Small tables with named rows and columns. After each table, cells are looked up by row and column.

bimomif =
columns: feviv, dazi, zefaza, bug, ran, vidalem, lup, kilusas, bas
neni: [4.23, 4.61, 3.42, 4.53, 3.82, 4.32, 2.45, 2.49, 3.17]
letak: [7.12, 5.57, 3.77, 4.23, 4.23, 3.62, 5.58, 2.39, 5.90]
lud: [4.26, 3.72, 2.99, 4.03, 2.94, 3.56, 3.52, 6.38, 6.40]
raf: [3.61, 4.54, 3.72, 5.82, 4.20, 3.92, 7.70, 3.24, 3.41]
dazo: [6.84, 3.47, 2.66, 3.15, 6.60, 3.26, 4.18, 5.57, 4.15]
niti: [3.79, 6.02, 7.43, 4.73, 3.29, 2.77, 2.45, 6.12, 3.13]
tamid: [3.42, 3.86, 2.93, 4.88, 5.10, 5.96, 3.33, 2.36, 3.98]
mavinof: [4.01, 3.83, 3.38, 5.43, 3.59, 2.52, 2.67, 3.06, 3.29]
fatig: [3.87, 3.78, 2.29, 5.01, 5.31, 7.95, 3.16, 5.52, 6.28]
ber: [4.69, 4.61, 2.95, 5.49, 3.44, 3.93, 5.38, 2.23, 4.46]

letak, bas: 5.90
lud, bug: 4.03
tamid, feviv: 3.42
neni, kilusas: 2.49
fatig, kilusas: 5.52
tamid, kilusas: 2.36
dazo, bug: 3.15
ber, lup: 5.38
mavinof, zefaza: 3.38
mavinof, feviv: 4.01

pirelut.tsv
	vud	magu	zif	levofi
sedepid	96	-22	-6	-41
gareka	45	-38	-86	-89
mok	54	7	-65	87
gos	-1	66	-73	15
daz	-45	31	-81	-6
vomino	-45	54	31	-75
savas	7	75	60	-72
fununar	-16	-62	53	-17

zif of fununar: 53
levofi of fununar: -17
vud of savas: 7
magu of vomino: 54
zif of daz: -81
zif of gos: -73
vud of gos: -1
levofi of gareka: -89
vud of daz: -45
magu of fununar: -62
levofi of mok: 87
zif of mok: -65
levofi of gos: 15
levofi of vomino: -75
Row with the largest zif: savas

mav:
,gud,niram,maz
nupeba,3.78,4.65,1.99
sel,5.73,4.26,3.85
fudad,4.25,6.36,5.90
tukosel,5.70,4.99,2.38
fom,4.22,2.67,3.80
ver,8.47,3.40,2.83
bet,8.49,3.36,2.97
deg,5.73,4.17,3.90
gumip,5.02,4.95,1.49
tazekof,5.63,4.26,6.14
zugi,8.39,2.02,4.36
pizu,6.88,3.57,3.27
fulu,4.21,5.25,5.26

What is the gud of deg in mav?
5.73
What is the niram of tukosel in mav?
4.99
What is the niram of zugi in mav?
2.02
What is the maz of gumip in mav?
1.49
What is the gud of pizu in mav?
6.88
What is the niram of fudad in mav?
6.36
What is the maz of bet in mav?
2.97
What is the gud of sel in mav?
5.73
What is the niram of bet in mav?
3.36
What is the gud of ver in mav?
8.47
What is the maz of fulu in mav?
5.26
What is the maz of deg in mav?
3.90
What is the maz of tazekof in mav?
6.14
What is the niram of fom in mav?
2.67
What is the gud of fulu in mav?
4.21

nos
columns: namibi, razel, vogef
zolino: [216, 187, 190]
dezod: [238, 153, 155]
lig: [226, 100, 98]
doz: [20, 97, 94]
bor: [110, 118, 117]
kos: [129, 129, 129]
soman: [178, 177, 181]
zimato: [166, 124, 124]
gazanon: [110, 101, 99]
pugama: [65, 150, 152]
zitudal: [99, 105, 104]
pubu: [120, 135, 136]
vipag: [218, 113, 112]

What is the namibi of kos in nos? 129
What is the razel of pugama in nos? 150
What is the razel of kos in nos? 129
What is the razel of doz in nos? 97
What is the namibi of dezod in nos? 238
What is the razel of pubu in nos? 135
What is the razel of lig in nos? 100
What is the vogef of soman in nos? 181
Row with the largest namibi: dezod

rofo:
,vasaref,fuf,besof,bise,duvetuf,bof,lorem,lut,ser,pem
kiduvo,7.87,5.07,4.71,5.73,5.73,0.81,4.18,4.48,1.94,5.46
kobab,4.48,4.09,6.23,4.11,2.87,7.00,5.16,2.75,3.87,5.44
giv,5.28,2.91,4.91,7.67,7.26,3.80,4.99,5.47,2.94,1.62
fosal,2.79,4.43,5.11,7.44,5.84,1.93,4.80,6.34,3.65,3.51
logagut,3.55,3.09,5.89,3.52,4.70,5.24,5.67,6.23,3.12,7.08
ratimir,4.19,6.64,4.48,3.52,5.23,4.22,3.91,6.84,4.19,6.65
fabev,1.62,5.20,4.52,3.91,2.87,5.20,4.12,2.86,3.66,5.86
pudet,7.73,4.23,4.34,4.75,6.83,1.65,4.35,4.65,1.28,4.89
zugevo,7.81,4.40,4.45,5.72,6.78,1.23,4.01,5.22,2.01,5.66
rar,5.02,4.30,4.33,3.11,5.54,5.57,4.89,7.74,3.72,6.04
duk,7.44,4.97,4.72,4.16,5.38,5.75,5.20,4.71,3.76,2.02

duvetuf of duk: 5.38
bof of kobab: 7.00
lorem of kobab: 5.16
bof of zugevo: 1.23
ser of fosal: 3.65
lut of rar: 7.74
bof of ratimir: 4.22
lut of logagut: 6.23
pem of fosal: 3.51

